Below is a small trained network, with its code and all its weights. Each question gives an input and a class and asks what happens when units are switched off, that is, made to give their printed mean instead of their output.

import numpy as np


def w(rows, s, z=0):
    codes = np.array(rows[::2]) - 128.0
    scale = np.full(codes.shape[1], s)
    scale[-1] = z or s
    return codes * scale


def f(y):
    return np.maximum(y, 0)


def log_softmax(a):
    a = a - a.max(-1, keepdims=True)
    return a - np.log(np.exp(a).sum(-1, keepdims=True))


def net(x, mask):
    res = np.array(x, float).reshape(1, 6) / 4 @ E
    y = f(res @ A[0][:, :-1].T + A[0][:, -1])
    res = res + np.where(mask, y, B[0][:, -1]) @ B[0][:, :-1]
    return log_softmax(res[-1] @ U[:, :-1].T + U[:, -1])


A, B = {}, {}
E = w([
[114,13,245,146,128],'x0',
[116,138,139,143,126],'x1',
[135,124,123,122,134],'x2',
[102,133,137,134,89],'x3',
[133,118,117,115,122],'x4',
[30,142,148,47,192],'x5',
],0.012)
A[0] = w([
[124,64,216,164,143,6],'n1',
[194,188,174,176,110,190],'n2',
[206,138,118,187,84,165],'n3',
[61,148,147,48,185,160],'n4',
[8,175,142,55,187,162],'n5',
[126,235,100,117,89,54],'n6',
[200,134,105,223,94,181],'n7',
[157,134,44,73,89,18],'n8',
[117,16,196,93,125,42],'n9',
[25,158,142,23,198,171],'n10',
[123,182,74,118,113,110],'n11',
[116,195,48,108,166,51],'n12',
[104,241,51,154,162,44],'n13',
],0.011,0.002)
B[0] = w([
[109,198,187,177,177,208],'n1',
[168,131,105,84,110,187],'n2',
[182,85,71,91,43,211],'n3',
[171,145,64,57,95,216],'n4',
[202,113,147,33,45,243],'n5',
[99,182,166,160,167,206],'n6',
[222,101,66,91,90,224],'n7',
[98,89,112,161,134,183],'n8',
[78,169,216,179,212,218],'n9',
[179,78,136,102,70,250],'n10',
[33,160,174,181,249,193],'n11',
[98,160,172,174,173,216],'n12',
[89,131,139,158,154,234],'n13',
],0.011,0.014)
U = w([
[222,101,87,75,5,247],'0',
[47,167,174,201,229,9],'1',
],0.012,0.0012)

Each question gives the input, the list of numbers given to net, and the class t.
The units are the neurons (one row each of A and B). Each row of codes is followed by its name. A weight is (code - 128) times the scale printed after its matrix; where a second scale follows, it is the last column's (A, B and U).
mask holds one flag per neuron, in row order. A switched-off neuron (its flag False) gives its mean, the last column of its row in B, instead of its output. The means were averaged over made-up inputs and are rounded, as every weight is.
A unit's drop is (log p(t) with every unit on - log p(t) with that unit switched off) / (log p(t) with every unit on - log p(t) with every unit switched off).
unit that matters most: the unit with the biggest drop
top k neurons: the k neurons with the biggest drops, biggest first
drop of u: that unit's drop, to one decimal
input [8,7,8,-8,-3,-6], class 1: unit that matters most => n9
input [7,7,0,-8,-1,8], class 0: top 3 neurons => [n5 n10 n4]
input [-6,-3,7,1,-4,5], class 1: top 2 neurons => [n11 n12]
input [2,-8,3,-5,3,1], class 1: top 4 neurons => [n5 n7 n3 n10]
input [-1,4,-1,8,2,0], class 1: top 2 neurons => [n5 n10]
input [-6,5,-2,5,-7,7], class 0: top 3 neurons => [n5 n10 n4]
input [-6,3,3,-1,-4,8], class 0: top 2 neurons => [n5 n10]
input [8,-6,-3,7,5,4], class 1: drop of n9 => 1.0
input [5,7,-8,8,0,7], class 0: drop of n5 => 0.3
input [3,-3,-3,2,-2,6], class 0: drop of n6 => 0.0
